Below are the code and all the weights of a small trained network. Each question names an input and a class and asks about switching units off, where a switched-off unit gives its printed mean instead of its output.

import numpy as np


def w(rows, s, z=0):
    codes = np.array(rows[::2]) - 128.0
    scale = np.full(codes.shape[1], s)
    scale[-1] = z or s
    return codes * scale


def f(y):
    return y / 2 * (1 + np.tanh(0.7978845608 * (y + 0.044715 * y**3)))


def log_softmax(a):
    a = a - a.max(-1, keepdims=True)
    return a - np.log(np.exp(a).sum(-1, keepdims=True))


def net(x, mask):
    res = np.array(x, float).reshape(1, 6) / 4 @ E
    y = f(res @ A[0][:, :-1].T + A[0][:, -1])
    res = res + np.where(mask, y, B[0][:, -1]) @ B[0][:, :-1]
    return log_softmax(res[-1] @ U[:, :-1].T + U[:, -1])


A, B = {}, {}
E = w([
[132,134,123,129,120,123,137],'x0',
[99,28,144,72,152,56,213],'x1',
[142,35,107,124,2,200,118],'x2',
[175,66,45,200,152,41,54],'x3',
[130,133,122,127,125,125,135],'x4',
[127,118,144,147,137,135,130],'x5',
],0.013)
A[0] = w([
[116,105,109,169,82,147,151,71],'neuron 1',
[75,186,211,68,93,220,194,124],'neuron 2',
[176,146,119,107,143,180,193,24],'neuron 3',
[86,109,96,167,131,122,120,58],'neuron 4',
[126,149,128,144,121,141,107,29],'neuron 5',
[115,129,117,116,146,162,141,42],'neuron 6',
[164,181,96,155,130,193,97,44],'neuron 7',
[154,71,29,199,125,84,81,86],'neuron 8',
[146,251,106,199,119,189,78,74],'neuron 9',
[162,208,112,172,112,213,64,68],'neuron 10',
[79,182,214,70,87,203,192,102],'neuron 11',
[164,166,127,141,109,172,77,46],'neuron 12',
[146,48,110,120,35,196,123,96],'neuron 13',
[161,42,126,117,18,180,119,92],'neuron 14',
[155,96,151,67,123,87,116,19],'neuron 15',
[133,84,148,120,90,148,88,96],'neuron 16',
[92,10,137,55,170,57,255,2],'neuron 17',
[135,94,115,160,66,185,129,68],'neuron 18',
[182,56,27,217,143,53,73,106],'neuron 19',
[172,153,134,153,199,140,144,39],'neuron 20',
[127,228,175,123,254,47,134,72],'neuron 21',
],0.0099,0.0057)
B[0] = w([
[104,140,131,134,160,121,139,146],'neuron 1',
[201,160,171,131,142,46,43,227],'neuron 2',
[144,128,131,152,136,127,106,138],'neuron 3',
[141,138,163,133,125,159,129,133],'neuron 4',
[116,113,149,123,131,130,135,130],'neuron 5',
[120,129,129,127,121,100,116,125],'neuron 6',
[128,80,121,105,92,115,146,168],'neuron 7',
[170,149,188,121,131,107,92,209],'neuron 8',
[103,41,126,101,78,153,167,214],'neuron 9',
[96,46,130,114,51,162,153,200],'neuron 10',
[212,153,179,144,128,84,57,218],'neuron 11',
[103,107,126,115,95,132,122,161],'neuron 12',
[77,182,81,152,210,165,181,206],'neuron 13',
[67,191,83,147,195,139,194,211],'neuron 14',
[125,126,121,94,91,137,140,141],'neuron 15',
[121,145,93,113,145,137,138,155],'neuron 16',
[102,24,115,118,12,192,134,251],'neuron 17',
[124,146,79,129,145,117,170,168],'neuron 18',
[221,168,194,116,136,70,61,239],'neuron 19',
[116,145,91,107,136,141,131,153],'neuron 20',
[57,194,52,162,204,178,204,249],'neuron 21',
],0.011,0.018)
U = w([
[228,208,183,127,167,82,25,255],'0',
[57,246,68,134,227,136,171,71],'1',
[107,2,123,111,66,141,121,77],'2',
],0.0098,0.0016)

Each question gives the input, the list of numbers given to net, and the class t.
The units are the neurons (one row each of A and B). Each row of codes is followed by its name. A weight is (code - 128) times the scale printed after its matrix; where a second scale follows, it is the last column's (A, B and U).
mask holds one flag per neuron, in row order. A switched-off neuron (its flag False) gives its mean, the last column of its row in B, instead of its output. The means were averaged over made-up inputs and are rounded, as every weight is.
A unit's drop is (log p(t) with every unit on - log p(t) with that unit switched off) / (log p(t) with every unit on - log p(t) with every unit switched off).
The circuit of an input: a set's keep is (log p(t) with only the set's units on - log p(t) with every unit switched off) / (log p(t) with every unit on - log p(t) with every unit switched off). Starting from the 12 units with the biggest drops (on a tie, the unit counted first), units are removed one at a time, each time the one whose removal leaves the highest keep (on an exact tie, the one counted first), for as long as the keep stays at least 0.8.
circuit, biggest first: the units of the circuit, biggest drop first
k most important neurons: the k neurons with the biggest drops, biggest first
drop when u is switched off: that unit's drop, to one decimal
input [-3,4,-2,4,-3,-4], class 0: circuit, biggest first : [neuron 19]
input [-4,-6,4,-3,1,-6], class 2: 2 most important neurons : [neuron 10; neuron 21]
input [6,-8,5,-2,5,3], class 2: 2 most important neurons : [neuron 10; neuron 9]
input [-5,-7,-2,-6,-4,-4], class 2: 2 most important neurons : [neuron 9; neuron 10]
input [1,-7,-7,5,5,3], class 1: 3 most important neurons : [neuron 21; neuron 17; neuron 20]
input [-7,-6,6,-5,8,6], class 1: 3 most important neurons : [neuron 13; neuron 14; neuron 17]
input [8,6,7,-2,2,8], class 1: 2 most important neurons : [neuron 14; neuron 13]
input [-5,-2,2,0,4,-6], class 1: 2 most important neurons : [neuron 17; neuron 9]
input [-2,3,5,4,-3,-2], class 1: 2 most important neurons : [neuron 14; neuron 13]
input [4,7,-1,-6,8,-1], class 2: 3 most important neurons : [neuron 17; neuron 19; neuron 8]
input [5,-7,2,-7,1,-4], class 0: 3 most important neurons : [neuron 2; neuron 11; neuron 17]
input [4,-8,6,4,7,4], class 2: 3 most important neurons : [neuron 10; neuron 9; neuron 21]
input [-7,-8,-3,-7,2,7], class 2: 2 most important neurons : [neuron 9; neuron 10]
input [-5,5,7,4,1,4], class 1: circuit, biggest first : [neuron 14]
input [1,-6,-7,4,-2,-6], class 1: drop when neuron 21 is switched off : 7.4
input [4,8,-6,4,5,7], class 2: drop when neuron 17 is switched off : 5.1
input [-2,5,2,-8,-3,-6], class 0: drop when neuron 2 is switched off : 0.1
